Here is a tiny trained network, its code and every weight. The questions are about switching its units off for an input and a class, where a switched-off unit gives its printed mean instead of its output.

import numpy as np


def w(rows, s, z=0):
    codes = np.array(rows[::2]) - 128.0
    scale = np.full(codes.shape[1], s)
    scale[-1] = z or s
    return codes * scale


def norm(h):
    return h / np.sqrt((h * h).mean(-1, keepdims=True) + 1e-5)


def f(y):
    return np.maximum(y, 0)


def log_softmax(a):
    a = a - a.max(-1, keepdims=True)
    return a - np.log(np.exp(a).sum(-1, keepdims=True))


def net(x, mask):
    res = np.array(x, float).reshape(1, 8) / 4 @ E
    u = 0
    for l in range(2):
        y = f(norm(res) @ A[l][:, :-1].T + A[l][:, -1])
        res = res + np.where(mask[u : u + 10], y, B[l][:, -1]) @ B[l][:, :-1]
        u += 10
    return log_softmax(norm(res)[-1] @ U[:, :-1].T + U[:, -1])


A, B = {}, {}
E = w([
[131,74,183,206,205,66,124],'x0',
[84,144,2,138,166,110,162],'x1',
[78,133,66,128,122,97,78],'x2',
[120,170,158,126,118,128,149],'x3',
[150,63,114,68,139,63,176],'x4',
[147,158,133,91,172,132,28],'x5',
[89,68,132,81,114,189,131],'x6',
[198,149,106,65,237,85,199],'x7',
],0.0064)
A[0] = w([
[139,136,196,170,165,107,110,250],'L0N1',
[108,112,144,154,196,156,140,165],'L0N2',
[175,137,117,162,55,103,92,165],'L0N3',
[237,114,168,68,2,160,126,85],'L0N4',
[72,30,140,126,87,108,146,114],'L0N5',
[120,106,76,58,82,189,105,157],'L0N6',
[132,76,114,147,90,110,81,194],'L0N7',
[130,104,95,130,243,133,176,143],'L0N8',
[135,89,157,63,137,171,104,146],'L0N9',
[139,150,84,147,112,146,81,145],'L0N10',
],0.0093,0.0022)
B[0] = w([
[203,85,131,142,99,108,69,239],'L0N1',
[230,159,99,124,177,81,160,187],'L0N2',
[146,129,124,95,154,255,154,194],'L0N3',
[145,193,109,119,211,121,180,230],'L0N4',
[54,34,125,170,128,155,158,210],'L0N5',
[75,95,142,180,230,93,129,215],'L0N6',
[113,137,85,170,167,173,169,200],'L0N7',
[252,207,174,97,79,81,128,253],'L0N8',
[35,128,164,111,123,100,187,193],'L0N9',
[90,63,146,174,169,103,104,191],'L0N10',
],0.0079,0.0055)
A[1] = w([
[113,163,129,81,167,104,167,196],'L1N1',
[155,102,83,126,149,84,105,23],'L1N2',
[55,106,93,143,138,124,126,152],'L1N3',
[101,166,185,191,163,134,96,148],'L1N4',
[78,139,2,82,170,176,97,78],'L1N5',
[74,122,199,19,174,113,56,194],'L1N6',
[104,107,183,159,151,191,52,207],'L1N7',
[158,111,220,120,36,106,215,222],'L1N8',
[182,78,56,117,142,76,153,251],'L1N9',
[144,170,141,44,111,141,166,45],'L1N10',
],0.0099,0.0015)
B[1] = w([
[115,183,136,162,121,160,171,215],'L1N1',
[195,133,162,158,206,131,111,176],'L1N2',
[47,110,122,88,183,27,92,208],'L1N3',
[169,130,175,104,37,139,147,216],'L1N4',
[160,125,223,152,160,33,45,204],'L1N5',
[68,54,76,235,112,169,177,187],'L1N6',
[193,104,97,36,47,177,190,240],'L1N7',
[69,128,59,153,182,104,48,229],'L1N8',
[123,183,165,135,153,199,82,254],'L1N9',
[39,146,3,71,73,182,211,185],'L1N10',
],0.0074,0.0062)
U = w([
[179,85,156,122,13,205,147,115],'0',
[215,135,169,151,185,76,86,157],'1',
[9,34,108,158,153,132,165,192],'2',
[78,121,126,68,70,63,65,2],'3',
[144,216,85,83,154,145,221,153],'4',
],0.013,0.0054)

Each question gives the input, the list of numbers given to net, and the class t.
The units are the neurons (one row each of A and B). Each row of codes is followed by its name. A weight is (code - 128) times the scale printed after its matrix; where a second scale follows, it is the last column's (A, B and U).
mask holds one flag per neuron, layer by layer. A switched-off neuron (its flag False) gives its mean, the last column of its row in B, instead of its output. The means were averaged over made-up inputs and are rounded, as every weight is.
A unit's drop is (log p(t) with every unit on - log p(t) with that unit switched off) / (log p(t) with every unit on - log p(t) with every unit switched off).
The circuit of an input: a set's keep is (log p(t) with only the set's units on - log p(t) with every unit switched off) / (log p(t) with every unit on - log p(t) with every unit switched off). Starting from the 12 units with the biggest drops (on a tie, the unit counted first), units are removed one at a time, each time the one whose removal leaves the highest keep (on an exact tie, the one counted first), for as long as the keep stays at least 0.8.
circuit, biggest first: the units of the circuit, biggest drop first
unit that matters most: the unit with the biggest drop
k most important neurons: the k neurons with the biggest drops, biggest first
k most important neurons of layer l: the k neurons of layer l with the biggest drops, biggest first
drop of u: that unit's drop, to one decimal
input [2,-6,-8,7,8,3,0,3], class 4: circuit, biggest first => L1N10, L0N4, L1N5
input [-1,3,-8,5,0,-7,8,1], class 2: circuit, biggest first => L1N8
input [-1,5,2,8,-5,6,2,-4], class 3: 3 most important neurons => L1N5, L1N4, L1N7
input [-6,1,-5,-4,-5,2,-3,0], class 1: circuit, biggest first => L1N5, L0N8
input [8,3,3,-5,-1,6,8,-1], class 1: circuit, biggest first => L0N2, L0N8
input [2,-7,-7,-6,-6,-3,5,7], class 4: 2 most important neurons => L0N4, L1N10
input [6,6,2,-3,1,-7,6,6], class 4: 3 most important neurons => L0N1, L0N8, L1N5
input [7,7,7,7,1,7,2,-5], class 1: 2 most important neurons of layer 1 => L1N5, L1N2
input [6,6,-5,1,-4,-3,5,5], class 1: circuit, biggest first => L1N7, L0N2
input [2,0,0,7,-8,5,-1,2], class 0: 2 most important neurons of layer 0 => L0N8, L0N4
input [-7,6,-5,-8,8,-7,1,0], class 2: circuit, biggest first => L0N5, L0N6
input [7,1,7,1,8,3,6,0], class 1: 3 most important neurons => L0N8, L1N2, L0N2
input [-5,1,6,-5,-8,-2,0,2], class 2: 2 most important neurons of layer 0 => L0N8, L0N6
input [-2,4,4,4,0,-2,-1,0], class 1: unit that matters most => L1N5
input [1,8,-6,5,-1,3,2,-5], class 3: 2 most important neurons => L0N8, L0N4
input [-4,-8,2,-5,-6,-8,8,8], class 2: 2 most important neurons of layer 0 => L0N9, L0N8
input [-7,-2,4,1,-2,3,1,-3], class 2: 2 most important neurons => L0N6, L1N6
input [-5,5,0,-7,-5,6,-5,-3], class 1: 2 most important neurons of layer 1 => L1N5, L1N10
input [3,-4,4,6,-3,4,8,5], class 2: 2 most important neurons => L0N9, L1N6
input [-1,-6,-7,5,1,5,2,8], class 4: unit that matters most => L1N10
input [-1,-5,3,8,5,-8,-4,-3], class 2: 2 most important neurons => L0N5, L1N8
input [2,5,-6,-2,-8,1,-3,-2], class 0: drop of L1N7 => 0.1
input [6,-2,0,-4,-7,-7,-2,0], class 0: drop of L0N4 => 0.3
input [5,-8,-5,-6,8,0,-8,-8], class 0: drop of L0N8 => 0.3
input [-4,-7,-8,2,5,-2,0,-2], class 4: drop of L0N4 => 1.9
